Known rows, with every step that occurs
z > q > f > r > g: [-2.332 -0.887 -1.282 -5.374  0.664 -1.499  1.505  2.293 -0.163  0.081
  0.128  0.398 -0.874  1.206  0.099 -3.005  0.252  1.181  3.929 -1.017
 -0.007  0.950 -0.082  0.312  0.263  0.089]
r > g > q > z > l > f: [ 1.356  2.268 -1.057 -2.929 -0.200  0.591 -1.937 -4.504 -0.509  0.629
  0.079 -2.576  0.168 -0.978 -0.451  3.062 -1.329  1.056 -0.064  0.654
 -0.783  0.050 -0.197 -1.771 -1.765 -0.647]
z > l > g > q > f > r: [ 0.149 -0.806  0.214  0.612 -0.081 -0.784  0.017  2.185  0.889 -1.517
 -0.732 -1.219  0.090 -0.805  0.542  0.037  0.678 -0.235 -0.188  0.013
  0.771  1.226 -0.607 -0.809  1.005  0.025]
f > r > g > q: [-1.105  0.259  0.688 -1.892 -0.507  1.523  1.848  0.133  0.091 -0.586
 -0.572 -1.539 -0.491 -0.455  0.089 -2.057 -0.324  0.841 -0.907 -0.230
  0.952  0.312 -1.613 -0.993 -0.510 -0.884]
f > r: [-2.517 -0.219  0.765  1.676  0.224  0.633  0.706  1.716  0.294  0.187
  0.289  0.552  0.291 -0.259  1.116 -1.827  1.504  1.636  0.240 -0.665
  0.999 -0.545  1.218  1.563  1.172 -0.228]
r > l > z > g: [-2.702  0.467  0.131 -0.402 -0.190 -1.737 -1.874  0.768  0.004  0.183
 -0.127  3.629 -0.086 -0.133 -1.186 -0.673 -1.659 -1.143  1.314 -0.093
 -0.473 -0.672  1.339 -1.152 -1.462 -0.910]
r > g: [-1.219 -1.426 -0.135 -5.850  0.664 -0.529  0.391  0.720 -0.832  1.071
  0.556  2.437 -0.914  1.698 -0.511 -1.927 -0.559  0.803  0.603  0.082
 -0.842 -0.550  0.574 -0.225 -1.452 -1.033]
l > f > r: [-2.438  1.884 -0.753  0.059 -0.216  0.011 -0.199 -0.741  0.737  0.695
  0.687 -0.249  0.654 -0.662  1.900  0.624  1.134  2.487 -0.015  0.216
  1.352 -0.845  1.273  1.012  1.293 -0.077]
g > q: [ 0.524  0.445  1.439  4.045 -0.616  2.573  1.677  0.236  0.342 -0.303
 -0.389 -0.431 -0.411 -0.134  0.413  0.438  0.496 -0.079 -2.956  0.354
  0.605 -1.779 -1.563  0.009 -0.863 -0.619]
l > f > r > g: [-2.630  0.706 -1.394 -6.865  0.195 -1.172 -0.137 -0.900 -0.173  0.923
  0.689  0.295 -0.109  0.339  0.621 -1.254 -0.360  2.358  1.399  0.188
  0.401  0.350  0.892 -0.398 -0.061 -0.699]
z > q > f > r > l > g: [ 1.296 -2.149 -0.296 -1.572  0.148 -2.351  0.172  2.169 -0.123  0.018
  0.413  2.556 -0.208  0.571  0.485 -2.592 -0.984 -1.221  1.682  0.785
 -0.168  1.063  0.914 -0.810  0.777  0.396]
z > q: [-0.596  0.085  0.488  4.055 -0.057  1.853  2.588  1.974 -0.436  0.735
  0.157  2.176 -1.153  0.935  0.711 -2.351  0.285  0.298  2.818 -0.700
  0.281 -2.481 -0.457  1.343 -1.085  0.067]
g > q > f > r > l > z: [-0.050  0.349  0.147  2.243  0.130 -1.742 -0.475  1.859  1.040 -0.799
 -0.665 -1.482  0.343 -1.157 -0.138  0.848  1.130 -1.353 -2.709 -0.552
  0.495  1.726 -0.737  0.635  1.779 -0.219]
q > f > r: [-2.125 -0.743 -0.493  0.557  0.671 -0.951  0.453  2.697  1.015 -0.230
  0.230 -0.136  0.256  0.424  0.990 -0.210  2.211  1.106  0.767 -0.653
  0.464  0.198  0.867  1.899  1.925  0.583]
r > l > z > g > q: [-1.099  1.529  0.929  2.275 -1.084  0.681 -0.215 -0.163  0.565 -0.859
 -0.947  0.481 -0.187 -1.066 -0.903 -0.001 -1.605 -1.477 -1.251  0.184
  0.465 -0.700 -1.148 -1.862 -1.479 -1.016]
r > l > g > q: [ 2.623 -1.073  1.390  0.984 -0.760  0.391  0.579 -0.217 -0.027 -0.355
 -0.172  1.097 -0.291 -0.172  0.048 -0.533 -1.523 -1.713 -3.261  1.596
  0.118 -0.299 -1.051 -1.954 -0.885 -0.731]
l > g > q > f: [ 0.978 -1.825 -0.040  1.603 -0.312  0.022  0.616  2.062  1.079 -0.765
 -0.492  1.272 -0.600  0.827  0.211  1.639  0.920 -0.995 -2.073  1.515
 -0.046 -0.482 -1.569  0.035  0.013 -0.160]
q > f > r > l > g: [ 1.174 -2.544 -0.082 -2.647  0.392 -3.000 -0.869  1.730  0.029  0.059
  0.594  2.751  0.265  0.599  0.306 -1.333 -0.788 -1.030 -0.245  1.326
 -0.427  1.262  1.604 -0.778  0.987  0.113]
z > r > g > q: [ 0.736 -0.199  1.159 -1.082 -0.427  1.999  1.313 -1.441 -1.424 -0.368
 -0.520 -0.026 -0.308  0.270 -0.718 -1.528 -0.896 -0.235 -0.369 -0.567
  0.621  0.075 -1.589 -0.651 -1.139 -0.156]
l > z: [-2.088 -0.767  1.020  4.615  0.149  0.582 -0.551  2.331  0.412  0.387
 -0.605  2.612 -0.348 -0.392 -0.027  0.735  1.869 -0.022 -2.516  0.217
  0.330 -0.780 -0.195  2.332  0.108 -1.610]
l > g > q > f > r: [-1.195 -1.082  0.072  1.701 -0.289  0.104  0.862  2.399  1.222 -1.085
 -0.529 -0.326  0.095 -0.424  0.946 -0.311  1.468  0.414 -0.730  0.453
  1.089  0.726 -0.731  0.604  1.561  0.059]

Rows
[ 2.163 -1.511  0.080  0.705 -0.071 -0.914 -0.237  1.910  0.764 -1.214
 -0.667  0.393 -0.576  0.418 -0.189  2.016  0.093 -1.579 -1.595  1.096
 -0.411  0.084 -1.363 -1.303 -0.690 -0.169]  z > l > g > q > f
[-1.241  0.098 -0.090  2.293 -0.005  0.308  1.251  2.097  1.324 -0.999
 -0.366 -1.888  0.165 -0.306  0.989  0.178  2.029  0.817 -0.616 -0.562
  1.010  0.281 -0.695  1.106  1.693  0.556]  g > q > f > r
[ 2.176  1.874 -1.076 -1.229  0.246 -0.334 -2.024 -5.348 -1.382  1.599
  1.350 -0.260  1.331  0.066 -0.021  2.274 -0.923  0.427  0.265  0.207
 -0.566 -0.104  2.013  0.743  0.481  1.390]  q > z > r > l > f
[-0.657 -1.815  0.448 -3.538  0.683  1.914 -0.528 -2.332 -2.693  1.213
  0.092  1.722  0.147  0.868 -1.730 -2.318 -0.498  0.880  3.042 -1.045
 -0.807  1.014  0.852  1.640 -0.579  0.088]  q > z > r > g
[ 1.177  0.211 -0.908 -1.446  0.801 -2.747  0.875  1.559  0.132 -0.026
  0.872 -1.157  0.123  0.721  0.462 -1.554 -0.128 -0.775  2.195 -1.322
 -0.346  0.756  1.135 -0.021  1.542  1.675]  z > q > f > r > l
[-1.033  1.956 -0.639 -0.096  0.024  0.355 -1.710 -2.181  0.041  0.455
  0.272 -2.335  0.948 -1.640  0.845  1.243  0.462  2.129  1.009 -0.258
  0.431  0.429  1.392  0.249  0.620 -0.087]  q > z > l > f > r
[ 0.577 -1.061  1.322  3.343 -0.574  3.631 -0.180 -1.973 -0.415  0.201
 -0.663 -1.233  0.623 -1.553 -0.622 -1.040 -0.258  0.055 -0.981  0.760
 -0.224  1.205 -0.560  0.629  0.589 -0.571]  f > r > l > g > q > z
[ 1.638  2.582 -0.560  0.809 -0.389  1.094 -1.991 -4.199 -0.108  0.584
  0.094 -2.682  0.439 -1.353  0.043  3.848 -0.529  0.925 -1.053  0.770
 -0.483 -0.732 -0.052 -1.059 -1.393 -0.461]  g > q > z > l > f
[ 0.328 -0.841 -0.903 -2.528  0.231 -0.529  1.086  1.352  0.719 -0.544
 -0.277 -0.735 -0.868  1.352 -0.363  1.194  0.635 -0.338 -0.838  0.235
 -0.543 -0.154 -1.703 -0.183 -0.400  0.014]  r > g > q > f
[-0.911 -0.059  0.596  1.825  0.376 -1.644 -0.879  1.705  0.301  0.032
 -0.139  0.376  0.415 -1.025 -0.043 -0.563  0.783 -0.662 -1.892 -0.590
  0.330  1.157  0.773  1.049  1.405 -0.593]  f > r > l > z
[ 3.188 -0.510  0.802 -1.048  0.830 -1.280 -0.623 -1.618 -2.037  0.689
  1.127  1.471  0.773  1.068 -0.643 -0.950 -1.169 -1.505  0.387 -1.131
 -0.593  0.129  2.087  0.277  0.344  1.658]  z > r > l
[-1.977 -0.171 -0.664  2.111  0.356 -0.265  1.790  3.230  0.762 -0.341
 -0.017 -0.241 -0.343  0.415  1.198 -1.578  1.898  0.951  3.151 -1.211
  0.776 -0.200  0.011  1.962  1.572  0.946]  z > q > f > r
[-0.105  0.568 -0.728  0.343 -0.263 -1.672 -0.485  1.294  1.253 -1.059
 -0.640  0.015 -0.263  0.228 -0.832  1.902 -0.229 -1.836 -0.608  0.078
 -0.393 -0.018 -1.060 -0.983 -0.401  0.237]  r > l > z > g > q > f
[ 2.862 -0.814  0.793  0.377  0.844  0.575 -1.242 -3.031 -2.424  1.092
  0.822  0.424  1.130  0.469 -1.361 -0.825 -0.826 -0.956  1.258 -1.244
 -1.167  0.794  2.018  1.433  0.629  1.667]  q > z > r > l
[-2.681  0.691 -0.288  0.895 -0.352 -0.003  0.658  1.873  1.319 -1.170
 -0.515 -0.810  0.178 -0.394  0.574 -0.418  0.862  0.705  1.302 -0.542
  0.993  0.013 -0.268  0.079  0.931  0.423]  z > g > q > f > r
[ 1.682  2.203 -1.565 -3.084  0.176 -2.331 -1.256 -3.002  0.067  1.480
  1.683  0.200  0.487  0.667  0.909  2.622 -0.887  0.355 -1.500  1.093
 -0.512 -1.346  1.803 -0.758 -0.258  0.452]  r > l > f
[-0.076 -0.651 -1.015  2.369  0.507 -0.460  1.759  3.094  0.448  0.160
  0.168  1.277 -1.085  1.789  0.507  0.163  1.441 -0.220  2.640 -0.471
 -0.435 -1.528 -0.532  1.804 -0.040  0.940]  z > q > f
[ 2.421 -1.626 -0.256 -0.274 -0.082 -1.394  0.196  1.324  0.824 -0.670
 -0.124  0.533 -0.340  0.906 -0.108  1.595 -0.065 -1.783 -2.252  1.277
 -0.564  0.126 -1.046 -0.888  0.049  0.339]  r > l > g > q > f
[ 2.204  0.203  1.439  3.000  0.184  2.441 -1.103 -1.574 -0.861 -0.178
 -0.785 -2.520  0.082 -1.315 -1.228  1.277 -0.435 -0.327 -0.400 -0.652
 -1.046  0.121 -0.466 -0.725 -1.658 -0.593]  g > q > z > l
[ 1.927  0.438 -0.448 -1.327  0.557 -2.460  0.407  0.667  0.589 -0.590
  0.530 -2.473  0.567  0.207  0.318 -0.139 -0.062 -0.877 -0.793 -0.801
 -0.130  1.021  0.600 -0.668  1.545  1.334]  g > q > f > r > l
[-2.908 -0.905 -1.194 -3.881  0.488 -1.555  1.021  2.873  0.111 -0.086
 -0.491  0.493 -0.868  0.475 -0.124 -2.614  0.748  0.859  3.210 -0.918
  0.244  1.545 -0.665  0.801  0.581 -0.442]  l > z > q > f > r > g
[-3.782 -0.113  0.245  1.129 -0.213  2.540 -1.345 -1.214 -0.475  1.010
 -0.098  2.949  0.025  0.035 -1.329 -0.964 -0.876  1.038  3.704 -0.066
 -0.950 -1.489  1.708  0.637 -1.774 -0.647]  q > z > g
[ 2.398 -0.945  1.919  2.147 -0.830  1.116 -0.011  0.381 -0.182 -0.958
 -0.849  0.896 -0.517 -0.781 -0.071  0.187 -1.325 -1.400 -2.590  1.382
  0.293 -0.373 -1.466 -2.571 -1.903 -1.358]  z > l > g > q
[-1.791  1.211  1.039  2.105 -1.176  2.101  0.845 -0.259  0.402 -0.623
 -0.620  1.222 -0.473 -0.273 -0.259 -0.439 -1.249 -0.254 -0.192  0.275
  0.624 -2.095 -0.916 -1.735 -2.123 -0.745]  z > g > q
[ 0.857 -0.381 -0.267  2.123  0.043  0.283  1.135  1.730  1.149 -0.732
 -0.281 -0.779 -0.522  0.944  0.251  2.296  1.578 -0.516 -1.908  0.338
 -0.156 -0.961 -1.573  0.749  0.143  0.387]  g > q > f
[ 1.782 -0.149  1.038 -0.858  0.278  1.835 -1.084 -1.803 -1.208 -0.171
 -0.776 -2.630 -0.227 -0.910 -1.697  0.403 -1.205 -0.293  0.385 -0.706
 -1.345  0.899 -0.737 -1.540 -2.007 -0.862]  r > g > q > z > l
[ 2.823  2.458 -0.720 -0.044 -0.342  0.667 -1.382 -5.953 -1.174  1.035
  0.871 -1.678  1.256 -0.550 -0.008  2.441 -1.099  0.033 -0.710  0.271
 -0.084  0.001  0.748  0.084  0.285  1.304]  g > q > z > r > l > f
[ 2.503  1.962 -1.066 -2.223  0.180 -1.865 -1.580 -4.148 -1.070  1.279
  1.588  0.660  1.032  0.578  0.512  2.073 -1.164 -0.069 -0.201  0.359
 -0.085 -0.664  1.993 -0.151  0.214  1.374]  z > r > l > f
[-1.535  0.992 -0.181 -0.208 -0.547  3.824  0.082 -3.572 -0.250  0.581
 -0.509 -2.972  0.311 -1.400 -0.438  0.222  0.298  2.092  0.050  0.247
  0.047  0.765 -1.087  0.899  0.026 -0.740]  l > f > r > g > q > z
